Here is a tiny trained network, its code and every weight. The questions are about switching its units off for an input and a target symbol, where a switched-off unit gives its printed mean instead of its output.

import numpy as np


def w(rows, s, z=0):
    codes = np.array(rows[::2]) - 128.0
    scale = np.full(codes.shape[1], s)
    scale[-1] = z or s
    return codes * scale


def f(y):
    return np.maximum(y, 0)


def softmax(a):
    e = np.exp(a - a.max(-1, keepdims=True))
    return e / e.sum(-1, keepdims=True)


def log_softmax(a):
    a = a - a.max(-1, keepdims=True)
    return a - np.log(np.exp(a).sum(-1, keepdims=True))


def net(x, mask):
    ids = ['ΛΣΩαγφ'.index(c) for c in x.split()]
    T = len(ids)
    res = E[ids] + P[:T]
    r = res
    for j in range(2):
        rows = slice(4 * j, 4 * j + 4)
        q, k, v = (r @ M[0][rows].T for M in (Q, K, V))
        z = softmax(np.where(np.tri(T) > 0, q @ k.T / 4**0.5, -1e9)) @ v
        o = O[0][rows]
        res = res + np.where(mask[j], z, o[:, -1]) @ o[:, :-1]
    y = f(res @ A[0][:, :-1].T + A[0][:, -1])
    res = res + np.where(mask[2:6], y, B[0][:, -1]) @ B[0][:, :-1]
    return log_softmax(res[-1] @ U[:, :-1].T + U[:, -1])


Q, K, V, O, A, B = {}, {}, {}, {}, {}, {}
E = w([
[92,149,251,117,117,117],'Λ',
[137,71,168,75,94,156],'Σ',
[66,58,109,123,141,116],'Ω',
[82,86,174,78,96,110],'α',
[167,23,16,165,110,142],'γ',
[110,96,114,204,145,199],'φ',
],0.018)
P = w([
[136,147,251,182,60,25],'0',
[55,158,17,112,146,174],'1',
[112,64,198,182,168,135],'2',
[72,181,70,88,122,164],'3',
[117,55,187,176,171,152],'4',
[104,184,76,88,135,142],'5',
[116,53,187,181,170,156],'6',
[122,185,80,95,152,121],'7',
[115,52,187,177,177,152],'8',
[152,186,79,97,170,99],'9',
[100,51,188,176,178,152],'10',
[166,187,80,105,186,74],'11',
],0.013)
Q[0] = w([
[162,157,75,109,104,135],'h0',
[95,8,216,165,172,144],'h0',
[126,205,111,189,143,209],'h0',
[173,87,199,66,88,147],'h0',
[98,117,177,100,211,131],'h1',
[110,160,105,63,152,94],'h1',
[102,13,157,181,91,127],'h1',
[140,106,191,223,144,140],'h1',
],0.012)
K[0] = w([
[225,98,110,82,104,145],'h0',
[2,124,166,128,112,57],'h0',
[170,113,87,228,73,190],'h0',
[122,128,211,12,170,65],'h0',
[82,152,188,125,133,120],'h1',
[135,112,132,3,198,132],'h1',
[147,114,101,161,9,19],'h1',
[148,224,102,176,86,134],'h1',
],0.011)
V[0] = w([
[156,134,154,153,123,204],'h0',
[200,177,134,135,91,87],'h0',
[95,175,205,62,131,91],'h0',
[102,148,129,212,168,118],'h0',
[138,79,57,171,115,96],'h1',
[43,95,116,232,157,154],'h1',
[144,141,201,254,170,184],'h1',
[107,129,128,88,95,48],'h1',
],0.012)
O[0] = w([
[182,110,96,117,130,116,99],'h0',
[140,149,123,167,146,226,6],'h0',
[120,172,140,205,135,125,149],'h0',
[64,67,107,148,189,113,156],'h0',
[53,131,128,148,217,33,144],'h1',
[40,155,150,70,90,94,254],'h1',
[117,184,105,153,2,97,210],'h1',
[170,229,170,76,227,214,187],'h1',
],0.0099,0.0083)
A[0] = w([
[227,136,163,134,247,134,3],'n0',
[181,20,233,235,50,105,205],'n1',
[115,82,2,108,173,193,128],'n2',
[117,78,53,117,202,23,64],'n3',
],0.0098,0.0047)
B[0] = w([
[196,178,146,74,86,126,162],'n0',
[192,47,68,124,112,169,198],'n1',
[90,158,254,64,111,158,173],'n2',
[114,145,69,147,165,146,248],'n3',
],0.015)
U = w([
[39,107,254,123,70,187,189],'Λ',
[114,244,96,60,47,159,101],'Σ',
[132,118,97,94,73,108,182],'Ω',
[188,186,55,141,148,60,215],'α',
[199,47,147,61,163,113,93],'γ',
[109,144,112,144,92,214,1],'φ',
],0.0052,0.0053)

Each question gives the input, a string of symbols that net reads in full, and the target symbol t.
The units are the heads (4 rows each of Q, K, V and O) and the neurons (one row each of A and B). Each row of codes is followed by its name. A weight is (code - 128) times the scale printed after its matrix; where a second scale follows, it is the last column's (O, A, B and U).
mask holds one flag per unit, heads first, then neurons. A switched-off unit (its flag False) gives its mean, the last column of its rows in O or B, instead of its output. The means were averaged over made-up inputs and are rounded, as every weight is.
A unit's drop is (log p(t) with every unit on - log p(t) with that unit switched off) / (log p(t) with every unit on - log p(t) with every unit switched off).
The circuit of an input: a set's keep is (log p(t) with only the set's units on - log p(t) with every unit switched off) / (log p(t) with every unit on - log p(t) with every unit switched off). Starting from all 6 units, units are removed one at a time, each time the one whose removal leaves the highest keep (on an exact tie, the one counted first), for as long as the keep stays at least 0.8.
units of the circuit, in order: the units of the circuit, biggest drop first
unit that matters most: the unit with the biggest drop
k most important neurons: the k neurons with the biggest drops, biggest first
which heads matter: for each layer, one digit per head in row order, 1 if its drop is at least 0.15 and else 0, layers parted by /
input Σ Ω α γ Σ α Ω φ, target Λ: unit that matters most -> n2
input α α Σ, target Σ: which heads matter -> 11
input α Ω Ω φ Ω Σ, target Λ: units of the circuit, in order -> n3, h1, h0
input Λ Ω Σ Ω α γ Σ α Ω, target φ: which heads matter -> 11
input Σ Σ Λ Λ φ Ω φ, target γ: units of the circuit, in order -> n1, h1
input α φ φ Ω Ω φ φ α α Σ, target Λ: units of the circuit, in order -> n3, n1
input γ α Ω α Σ φ Σ Ω Ω, target α: units of the circuit, in order -> h1, n3
input Σ φ Ω Σ Σ, target γ: units of the circuit, in order -> h1, n1
input α γ Ω φ Ω Ω Ω α Ω α α γ, target Σ: which heads matter -> 10
input γ α Ω γ Ω Σ Λ, target α: units of the circuit, in order -> h1, h0, n2
input α Σ φ Σ Λ Σ Ω φ φ, target Σ: which heads matter -> 01
input Σ γ Λ, target γ: which heads matter -> 01
input Λ φ Ω α, target Λ: which heads matter -> 11
input Ω Ω φ Σ φ γ γ, target Λ: 2 most important neurons -> n2, n1
input φ γ Σ, target Ω: which heads matter -> 01
input Ω α Ω γ Ω Ω φ Ω, target α: which heads matter -> 01
input Λ Λ Λ φ, target Λ: units of the circuit, in order -> h0, n2
input γ γ Ω Ω Ω Ω φ, target α: 2 most important neurons -> n3, n2
input Ω α Σ Σ φ γ, target Λ: which heads matter -> 10
input Λ φ Σ φ Ω Σ Ω γ α Λ Σ, target φ: unit that matters most -> h0
